Here is a tiny trained network, its code and every weight. The questions are about switching its units off for an input and a target symbol, where a switched-off unit gives its printed mean instead of its output.

import numpy as np


def w(rows, s, z=0):
    codes = np.array(rows[::2]) - 128.0
    scale = np.full(codes.shape[1], s)
    scale[-1] = z or s
    return codes * scale


def norm(h):
    return h / np.sqrt((h * h).mean(-1, keepdims=True) + 1e-5)


def f(y):
    return np.maximum(y, 0)


def softmax(a):
    e = np.exp(a - a.max(-1, keepdims=True))
    return e / e.sum(-1, keepdims=True)


def log_softmax(a):
    a = a - a.max(-1, keepdims=True)
    return a - np.log(np.exp(a).sum(-1, keepdims=True))


def net(x, mask):
    ids = ['ΓΘΠΩδεηλμτψ'.index(c) for c in x.split()]
    T = len(ids)
    res = E[ids] + P[:T]
    r = norm(res)
    for j in range(3):
        rows = slice(2 * j, 2 * j + 2)
        q, k, v = (r @ M[0][rows].T for M in (Q, K, V))
        z = softmax(np.where(np.tri(T) > 0, q @ k.T / 2**0.5, -1e9)) @ v
        o = O[0][rows]
        res = res + np.where(mask[j], z, o[:, -1]) @ o[:, :-1]
    y = f(norm(res) @ A[0][:, :-1].T + A[0][:, -1])
    res = res + np.where(mask[3:7], y, B[0][:, -1]) @ B[0][:, :-1]
    return log_softmax(norm(res)[-1] @ U[:, :-1].T + U[:, -1])


Q, K, V, O, A, B = {}, {}, {}, {}, {}, {}
E = w([
[115,157,87,98,184,123],'Γ',
[154,143,62,162,173,76],'Θ',
[110,124,139,163,201,122],'Π',
[141,143,119,154,156,97],'Ω',
[142,147,100,199,133,115],'δ',
[131,146,124,115,195,139],'ε',
[131,160,82,103,246,157],'η',
[143,181,62,142,140,106],'λ',
[71,191,131,153,159,112],'μ',
[156,85,52,105,183,133],'τ',
[128,170,80,182,198,105],'ψ',
],0.014)
P = w([
[155,127,175,123,89,129],'0',
[81,203,74,225,214,86],'1',
[96,98,102,113,85,151],'2',
[153,161,70,213,193,110],'3',
[132,111,187,109,112,80],'4',
[194,109,129,178,190,138],'5',
[158,136,152,109,69,182],'6',
[213,111,81,193,196,118],'7',
[7,110,71,44,141,56],'8',
],0.02)
Q[0] = w([
[59,45,97,82,151,72],'head 1',
[136,136,190,147,171,34],'head 1',
[155,166,167,82,144,78],'head 2',
[98,97,127,99,145,112],'head 2',
[51,115,86,51,132,174],'head 3',
[137,156,70,163,105,248],'head 3',
],0.015)
K[0] = w([
[155,127,122,116,49,224],'head 1',
[89,116,59,172,122,200],'head 1',
[66,129,92,116,112,127],'head 2',
[150,150,129,117,106,157],'head 2',
[148,134,172,78,88,137],'head 3',
[144,120,193,114,173,8],'head 3',
],0.018)
V[0] = w([
[224,139,1,68,157,39],'head 1',
[110,240,71,224,196,112],'head 1',
[166,153,108,133,93,223],'head 2',
[128,129,132,221,212,151],'head 2',
[196,2,126,170,168,203],'head 3',
[123,209,119,93,237,191],'head 3',
],0.014)
O[0] = w([
[99,120,52,195,62,117,216],'head 1',
[108,240,14,110,205,170,250],'head 1',
[143,238,204,200,49,124,128],'head 2',
[122,159,124,144,189,183,195],'head 2',
[95,94,120,150,164,251,130],'head 3',
[222,88,43,139,166,128,194],'head 3',
],0.016,0.012)
A[0] = w([
[128,98,81,167,51,144,133],'neuron 1',
[98,78,200,105,88,113,18],'neuron 2',
[71,125,96,159,52,224,49],'neuron 3',
[159,9,154,189,77,203,3],'neuron 4',
],0.015,0.0047)
B[0] = w([
[163,65,142,65,135,182,253],'neuron 1',
[114,112,103,193,170,100,205],'neuron 2',
[139,98,115,38,103,171,226],'neuron 3',
[167,248,140,152,113,145,251],'neuron 4',
],0.018,0.0054)
U = w([
[84,215,55,158,160,140,157],'Γ',
[201,10,45,224,194,156,111],'Θ',
[40,49,145,219,139,77,253],'Π',
[25,224,182,115,115,157,85],'Ω',
[110,206,92,129,5,61,80],'δ',
[139,100,150,196,54,227,138],'ε',
[39,78,68,19,72,142,97],'η',
[134,49,189,74,211,158,164],'λ',
[169,170,147,7,129,69,119],'μ',
[202,15,107,130,107,35,170],'τ',
[246,178,178,212,134,113,30],'ψ',
],0.011,0.0048)

Each question gives the input, a string of symbols that net reads in full, and the target symbol t.
The units are the heads (2 rows each of Q, K, V and O) and the neurons (one row each of A and B). Each row of codes is followed by its name. A weight is (code - 128) times the scale printed after its matrix; where a second scale follows, it is the last column's (O, A, B and U).
mask holds one flag per unit, heads first, then neurons. A switched-off unit (its flag False) gives its mean, the last column of its rows in O or B, instead of its output. The means were averaged over made-up inputs and are rounded, as every weight is.
A unit's drop is (log p(t) with every unit on - log p(t) with that unit switched off) / (log p(t) with every unit on - log p(t) with every unit switched off).
The circuit of an input: a set's keep is (log p(t) with only the set's units on - log p(t) with every unit switched off) / (log p(t) with every unit on - log p(t) with every unit switched off). Starting from all 7 units, units are removed one at a time, each time the one whose removal leaves the highest keep (on an exact tie, the one counted first), for as long as the keep stays at least 0.8.
units of the circuit, in order: the units of the circuit, biggest drop first
unit that matters most: the unit with the biggest drop
heads that matter: for each layer, one digit per head in row order, 1 if its drop is at least 0.15 and else 0, layers parted by /
input λ Ω Θ Π Γ Θ δ λ Θ, target Ω: heads that matter -> 111
input τ τ η Π η, target Θ: units of the circuit, in order -> head 3
input τ ψ λ, target ε: heads that matter -> 101
input λ τ τ Γ ε, target ε: units of the circuit, in order -> head 1; head 3
input Π δ λ τ Ω τ Γ, target Π: heads that matter -> 101
input μ Π Γ, target μ: heads that matter -> 101
input τ ψ η Π Γ μ Θ Π τ, target η: units of the circuit, in order -> head 1; neuron 3; head 3
input Π Π Π, target λ: heads that matter -> 100
input Π μ τ Γ Π λ ε ψ Θ, target ψ: heads that matter -> 111
input μ τ λ Ω ε Θ Θ, target ψ: units of the circuit, in order -> head 1; neuron 4
input Θ ε ψ, target η: heads that matter -> 001
input τ Π μ τ Θ, target μ: units of the circuit, in order -> head 1; head 3
input Ω ε Ω, target Π: units of the circuit, in order -> head 3; head 1; neuron 2
input τ ε Θ Θ τ Π ψ, target ε: heads that matter -> 100
input ψ ψ Π μ Γ, target λ: units of the circuit, in order -> head 1
input λ ε τ, target δ: units of the circuit, in order -> head 3; head 2
input δ η τ τ μ Θ Π, target μ: units of the circuit, in order -> head 3; head 1
input ψ Γ τ Π τ τ Ω δ λ, target Π: heads that matter -> 100
input Γ τ η, target τ: units of the circuit, in order -> head 3; head 1
input Θ ε Π τ Ω τ Θ, target Π: unit that matters most -> head 3
input Θ λ τ λ Π τ Ω τ Θ, target Π: units of the circuit, in order -> head 1; neuron 2; head 3
